Below is a small trained network, with its code and all its weights. Each question gives an input and a class and asks what happens when units are switched off, that is, made to give their printed mean instead of their output.

import numpy as np


def w(rows, s, z=0):
    codes = np.array(rows[::2]) - 128.0
    scale = np.full(codes.shape[1], s)
    scale[-1] = z or s
    return codes * scale


def f(y):
    return y / 2 * (1 + np.tanh(0.7978845608 * (y + 0.044715 * y**3)))


def log_softmax(a):
    a = a - a.max(-1, keepdims=True)
    return a - np.log(np.exp(a).sum(-1, keepdims=True))


def net(x, mask):
    res = np.array(x, float).reshape(1, 5) / 4 @ E
    y = f(res @ A[0][:, :-1].T + A[0][:, -1])
    res = res + np.where(mask, y, B[0][:, -1]) @ B[0][:, :-1]
    return log_softmax(res[-1] @ U[:, :-1].T + U[:, -1])


A, B = {}, {}
E = w([
[143,155,128,129,95,50,186,123,139],'x0',
[172,105,80,131,160,202,166,1,141],'x1',
[92,109,248,102,181,106,168,158,142],'x2',
[56,20,151,144,2,77,71,140,99],'x3',
[152,43,50,139,152,87,207,134,149],'x4',
],0.0051)
A[0] = w([
[126,168,164,123,117,108,96,152,107,123],'N0',
[126,128,137,126,143,178,112,99,123,200],'N1',
[166,236,35,127,166,158,165,76,138,157],'N2',
[120,109,157,135,164,135,138,128,125,84],'N3',
[113,147,156,119,119,126,105,168,112,93],'N4',
[140,155,108,123,100,125,119,144,147,27],'N5',
[134,106,113,116,115,150,95,99,115,252],'N6',
[127,110,133,125,148,98,169,130,96,121],'N7',
[131,140,132,131,126,119,119,131,129,66],'N8',
[141,188,79,130,155,126,139,126,120,152],'N9',
[125,10,26,134,117,129,115,167,131,105],'N10',
[129,125,132,129,138,98,153,135,129,96],'N11',
[121,72,228,119,233,155,175,161,134,193],'N12',
[115,53,181,127,92,140,131,33,120,103],'N13',
[133,141,194,123,163,53,197,150,135,159],'N14',
[128,130,138,122,104,100,120,127,130,158],'N15',
[107,103,165,130,7,21,123,153,131,174],'N16',
[149,152,75,125,152,44,199,169,133,76],'N17',
[114,168,184,128,112,112,90,180,138,123],'N18',
[130,137,127,133,134,125,129,124,126,54],'N19',
[147,154,117,123,136,147,157,57,137,139],'N20',
[136,110,47,129,137,170,100,141,139,157],'N21',
[131,123,138,125,138,102,159,140,124,85],'N22',
[111,169,182,128,109,118,98,188,132,111],'N23',
],0.014,0.0015)
B[0] = w([
[116,122,173,133,102,148,120,167,106,160],'N0',
[125,164,124,132,78,134,138,61,127,159],'N1',
[137,141,156,125,236,116,98,53,38,243],'N2',
[130,131,145,121,156,110,113,133,132,138],'N3',
[141,153,166,131,123,134,142,160,108,154],'N4',
[118,97,153,126,158,143,130,142,105,129],'N5',
[128,143,104,124,80,125,152,107,128,155],'N6',
[131,130,113,133,120,106,131,138,165,142],'N7',
[132,119,132,131,135,138,123,140,121,125],'N8',
[125,103,137,114,197,134,114,93,101,169],'N9',
[124,75,42,129,81,78,143,173,106,210],'N10',
[129,112,111,129,129,128,123,136,153,136],'N11',
[131,147,219,133,177,3,131,118,140,218],'N12',
[138,140,71,127,165,179,122,40,167,171],'N13',
[125,85,84,134,79,139,139,200,181,192],'N14',
[137,133,111,133,116,122,129,141,111,143],'N15',
[125,123,74,126,67,78,139,117,25,254],'N16',
[125,90,48,122,172,131,139,73,177,183],'N17',
[128,145,176,132,107,149,113,185,88,181],'N18',
[126,125,130,125,139,138,123,128,126,124],'N19',
[115,177,166,129,102,135,118,64,133,176],'N20',
[122,133,120,131,72,55,146,96,99,167],'N21',
[132,113,111,125,127,125,129,143,153,137],'N22',
[123,145,181,123,109,156,113,180,91,182],'N23',
],0.025,0.01)
U = w([
[116,85,29,134,61,111,156,133,107,186],'0',
[137,96,127,113,191,233,98,169,123,1],'1',
[134,153,75,133,95,237,146,86,254,126],'2',
[115,158,203,144,87,133,115,217,114,125],'3',
[138,93,112,133,173,92,157,128,253,109],'4',
[139,178,164,121,192,118,98,57,94,146],'5',
],0.0062,0.0031)

Each question gives the input, the list of numbers given to net, and the class t.
The units are the neurons (one row each of A and B). Each row of codes is followed by its name. A weight is (code - 128) times the scale printed after its matrix; where a second scale follows, it is the last column's (A, B and U).
mask holds one flag per neuron, in row order. A switched-off neuron (its flag False) gives its mean, the last column of its row in B, instead of its output. The means were averaged over made-up inputs and are rounded, as every weight is.
A unit's drop is (log p(t) with every unit on - log p(t) with that unit switched off) / (log p(t) with every unit on - log p(t) with every unit switched off).
The circuit of an input: a set's keep is (log p(t) with only the set's units on - log p(t) with every unit switched off) / (log p(t) with every unit on - log p(t) with every unit switched off). Starting from the 12 units with the biggest drops (on a tie, the unit counted first), units are removed one at a time, each time the one whose removal leaves the highest keep (on an exact tie, the one counted first), for as long as the keep stays at least 0.8.
units of the circuit, in order: the units of the circuit, biggest drop first
unit that matters most: the unit with the biggest drop
top k neurons: the k neurons with the biggest drops, biggest first
drop of u: that unit's drop, to one decimal
input [4,5,7,7,-8], class 0: top 2 neurons -> (N2; N13)
input [1,8,-5,8,-8], class 2: units of the circuit, in order -> (N13; N2)
input [0,-5,-4,-5,7], class 4: units of the circuit, in order -> (N16; N17)
input [8,4,7,8,-7], class 0: units of the circuit, in order -> (N16)
input [-2,4,-3,4,-4], class 2: units of the circuit, in order -> (N16; N2; N13)
input [5,-6,-3,-8,-6], class 1: units of the circuit, in order -> (N12; N16; N21)
input [-7,5,3,8,-3], class 2: top 3 neurons -> (N13; N2; N16)
input [-6,-7,4,7,2], class 3: top 2 neurons -> (N23; N18)
input [-2,6,3,3,0], class 2: units of the circuit, in order -> (N2; N16; N13)
input [8,-1,5,-4,-2], class 4: top 3 neurons -> (N17; N14; N16)
input [5,6,-6,3,-1], class 5: top 2 neurons -> (N2; N14)
input [7,7,8,1,-3], class 4: top 3 neurons -> (N12; N2; N14)
input [8,-3,3,-3,3], class 4: top 2 neurons -> (N10; N17)
input [7,4,2,2,-2], class 2: unit that matters most -> N10
input [-1,-3,8,-3,-3], class 3: drop of N6 -> 0.0
input [0,-4,-2,7,-5], class 3: drop of N4 -> 0.1
input [7,6,3,1,-4], class 2: drop of N12 -> 0.2
input [2,-4,0,-3,1], class 4: drop of N2 -> 0.2
